Below is a small trained network, with its code and all its weights. Each question gives an input and a target symbol and asks what happens when units are switched off, that is, made to give their printed mean instead of their output.

import numpy as np


def w(rows, s, z=0):
    codes = np.array(rows[::2]) - 128.0
    scale = np.full(codes.shape[1], s)
    scale[-1] = z or s
    return codes * scale


def f(y):
    return y / 2 * (1 + np.tanh(0.7978845608 * (y + 0.044715 * y**3)))


def softmax(a):
    e = np.exp(a - a.max(-1, keepdims=True))
    return e / e.sum(-1, keepdims=True)


def log_softmax(a):
    a = a - a.max(-1, keepdims=True)
    return a - np.log(np.exp(a).sum(-1, keepdims=True))


def net(x, mask):
    ids = ['ΔΞΠΩαβεηστψ'.index(c) for c in x.split()]
    T = len(ids)
    res = E[ids] + P[:T]
    u = 0
    for l in range(2):
        r = res
        for j in range(2):
            rows = slice(3 * j, 3 * j + 3)
            q, k, v = (r @ M[l][rows].T for M in (Q, K, V))
            z = softmax(np.where(np.tri(T) > 0, q @ k.T / 3**0.5, -1e9)) @ v
            o = O[l][rows]
            res = res + np.where(mask[u + j], z, o[:, -1]) @ o[:, :-1]
        u += 2
        y = f(res @ A[l][:, :-1].T + A[l][:, -1])
        res = res + np.where(mask[u : u + 16], y, B[l][:, -1]) @ B[l][:, :-1]
        u += 16
    return log_softmax(res[-1] @ U[:, :-1].T + U[:, -1])


Q, K, V, O, A, B = {}, {}, {}, {}, {}, {}
E = w([
[200,182,122],'Δ',
[86,125,149],'Ξ',
[83,86,211],'Π',
[34,122,4],'Ω',
[98,152,179],'α',
[95,106,96],'β',
[112,211,69],'ε',
[73,166,205],'η',
[151,77,145],'σ',
[187,153,82],'τ',
[89,208,132],'ψ',
],0.015)
P = w([
[69,70,91],'0',
[107,81,101],'1',
[141,93,115],'2',
[177,104,130],'3',
[223,119,144],'4',
[253,126,144],'5',
],0.0052)
Q[0] = w([
[86,98,167],'L0H1',
[141,182,92],'L0H1',
[159,73,136],'L0H1',
[40,128,203],'L0H2',
[81,6,242],'L0H2',
[14,129,216],'L0H2',
],0.011)
K[0] = w([
[93,170,198],'L0H1',
[177,97,66],'L0H1',
[35,118,168],'L0H1',
[66,100,153],'L0H2',
[31,149,79],'L0H2',
[10,92,160],'L0H2',
],0.014)
V[0] = w([
[189,55,117],'L0H1',
[99,223,177],'L0H1',
[170,96,116],'L0H1',
[146,44,90],'L0H2',
[98,135,35],'L0H2',
[131,1,59],'L0H2',
],0.0011)
O[0] = w([
[249,210,186,1],'L0H1',
[2,53,27,224],'L0H1',
[191,176,149,50],'L0H1',
[159,219,155,67],'L0H2',
[203,32,163,186],'L0H2',
[216,188,177,71],'L0H2',
],0.00081,0.00026)
A[0] = w([
[195,227,56,39],'L0N1',
[232,2,204,129],'L0N2',
[165,53,121,83],'L0N3',
[209,200,48,63],'L0N4',
[41,37,60,88],'L0N5',
[77,159,103,76],'L0N6',
[184,236,67,3],'L0N7',
[107,93,153,106],'L0N8',
[144,138,77,123],'L0N9',
[155,132,114,137],'L0N10',
[175,90,170,108],'L0N11',
[80,139,77,90],'L0N12',
[193,198,52,83],'L0N13',
[113,160,34,98],'L0N14',
[75,131,130,101],'L0N15',
[178,84,40,180],'L0N16',
],0.0072,0.0044)
B[0] = w([
[49,132,122,137],'L0N1',
[6,91,119,254],'L0N2',
[100,75,113,97],'L0N3',
[53,127,105,138],'L0N4',
[245,121,145,155],'L0N5',
[168,178,149,115],'L0N6',
[59,128,140,114],'L0N7',
[124,95,164,117],'L0N8',
[128,146,93,127],'L0N9',
[106,121,109,134],'L0N10',
[74,106,128,124],'L0N11',
[186,178,137,121],'L0N12',
[57,142,96,146],'L0N13',
[134,208,87,148],'L0N14',
[168,141,163,129],'L0N15',
[111,99,5,210],'L0N16',
],0.016,0.0017)
Q[1] = w([
[2,168,162],'L1H1',
[232,61,199],'L1H1',
[126,163,100],'L1H1',
[194,7,154],'L1H2',
[134,119,183],'L1H2',
[222,123,142],'L1H2',
],0.026)
K[1] = w([
[13,108,190],'L1H1',
[254,145,172],'L1H1',
[119,154,92],'L1H1',
[227,49,205],'L1H2',
[109,165,191],'L1H2',
[221,137,146],'L1H2',
],0.023)
V[1] = w([
[191,171,253],'L1H1',
[94,254,169],'L1H1',
[117,73,70],'L1H1',
[120,133,127],'L1H2',
[133,122,127],'L1H2',
[194,58,148],'L1H2',
],0.0064)
O[1] = w([
[8,138,107,3],'L1H1',
[100,177,74,88],'L1H1',
[184,110,152,185],'L1H1',
[132,131,128,134],'L1H2',
[126,125,127,125],'L1H2',
[70,81,116,74],'L1H2',
],0.011,0.0058)
A[1] = w([
[125,97,204,92],'L1N1',
[140,98,178,255],'L1N2',
[101,43,145,61],'L1N3',
[196,90,119,175],'L1N4',
[121,137,69,64],'L1N5',
[131,245,66,148],'L1N6',
[141,180,194,88],'L1N7',
[94,60,148,53],'L1N8',
[113,41,90,241],'L1N9',
[85,211,229,75],'L1N10',
[137,46,36,83],'L1N11',
[113,48,83,38],'L1N12',
[125,198,65,29],'L1N13',
[113,151,106,191],'L1N14',
[110,212,42,4],'L1N15',
[108,142,142,146],'L1N16',
],0.012,0.0086)
B[1] = w([
[192,83,98,176],'L1N1',
[110,179,199,231],'L1N2',
[201,105,68,183],'L1N3',
[48,127,92,248],'L1N4',
[153,125,163,137],'L1N5',
[255,169,121,238],'L1N6',
[87,84,64,156],'L1N7',
[157,109,74,169],'L1N8',
[97,206,166,218],'L1N9',
[138,43,145,184],'L1N10',
[64,100,124,181],'L1N11',
[105,74,158,157],'L1N12',
[83,62,132,171],'L1N13',
[138,141,160,163],'L1N14',
[11,88,96,179],'L1N15',
[125,112,140,142],'L1N16',
],0.026,0.014)
U = w([
[173,254,79,162],'Δ',
[148,255,153,133],'Ξ',
[198,147,146,176],'Π',
[116,110,14,14],'Ω',
[138,154,177,190],'α',
[87,205,109,76],'β',
[171,156,31,79],'ε',
[135,29,184,1],'η',
[83,80,87,223],'σ',
[113,209,34,172],'τ',
[155,38,77,100],'ψ',
],0.0088,0.009)

Each question gives the input, a string of symbols that net reads in full, and the target symbol t.
The units are the heads (3 rows each of Q, K, V and O) and the neurons (one row each of A and B). Each row of codes is followed by its name. A weight is (code - 128) times the scale printed after its matrix; where a second scale follows, it is the last column's (O, A, B and U).
mask holds one flag per unit, layer by layer, with each layer's heads first. A switched-off unit (its flag False) gives its mean, the last column of its rows in O or B, instead of its output. The means were averaged over made-up inputs and are rounded, as every weight is.
A unit's drop is (log p(t) with every unit on - log p(t) with that unit switched off) / (log p(t) with every unit on - log p(t) with every unit switched off).
The circuit of an input: a set's keep is (log p(t) with only the set's units on - log p(t) with every unit switched off) / (log p(t) with every unit on - log p(t) with every unit switched off). Starting from the 12 units with the biggest drops (on a tie, the unit counted first), units are removed one at a time, each time the one whose removal leaves the highest keep (on an exact tie, the one counted first), for as long as the keep stays at least 0.8.
units of the circuit, in order: the units of the circuit, biggest drop first
top k neurons: the k neurons with the biggest drops, biggest first
top k neurons in layer l: the k neurons of layer l with the biggest drops, biggest first
which heads matter: for each layer, one digit per head in row order, 1 if its drop is at least 0.15 and else 0, layers parted by /
drop when u is switched off: that unit's drop, to one decimal
input σ σ ψ ψ, target σ: units of the circuit, in order : (L1H1 L0N2 L1N6)
input ε ψ Π β σ ε, target ε: top 3 neurons in layer 0 : (L0N13 L0N4 L0N1)
input σ Π α α Ξ ψ, target Π: top 2 neurons in layer 1 : (L1N4 L1N6)
input β Ξ ε ψ, target ε: top 3 neurons in layer 1 : (L1N6 L1N7 L1N9)
input β σ ψ τ β, target β: top 2 neurons in layer 1 : (L1N9 L1N6)
input Ξ Ω Δ α α, target α: top 3 neurons : (L1N6 L0N16 L1N4)
input Π ψ Π ψ, target Π: top 2 neurons : (L1N4 L0N16)
input ψ Δ ψ ψ η ψ, target Δ: units of the circuit, in order : (L1H1 L1N6)
input Δ ψ σ Ω, target Ω: top 2 neurons in layer 1 : (L1N15 L1N6)
input ψ ψ ψ ψ, target ψ: units of the circuit, in order : (L1N2 L1N9)
input Π α Ξ η ψ α, target α: top 4 neurons in layer 1 : (L1N6 L1N4 L1N15 L1N10)
input Ξ Π Ω ψ Ξ Δ, target Δ: which heads matter : 00 / 11
input τ ψ τ β ψ, target τ: top 2 neurons : (L0N16 L1N7)
input Π ψ σ σ σ, target σ: units of the circuit, in order : (L1N6)
input ψ Π Δ σ σ, target σ: top 3 neurons in layer 0 : (L0N2 L0N16 L0N3)
input Ξ σ Δ ψ, target Δ: top 2 neurons : (L0N4 L0N13)
input Ω ψ ψ Δ β, target β: top 3 neurons : (L1N6 L0N16 L1N9)
input Δ σ ψ ψ Ω, target Ω: top 2 neurons : (L0N14 L0N16)
input η Π ε τ ψ, target τ: top 3 neurons : (L1N7 L1N4 L0N16)
input α α Ω Ξ, target Ξ: top neuron in layer 0 : (L0N12)
input Ξ α σ η, target η: drop when L0N16 is switched off : 0.4
input ψ ψ ψ Ξ Π ε, target ε: drop when L0N1 is switched off : 0.2
input ψ η Ξ, target Ξ: drop when L1N4 is switched off : 0.1
input Ξ η η, target η: drop when L0N12 is switched off : 0.0
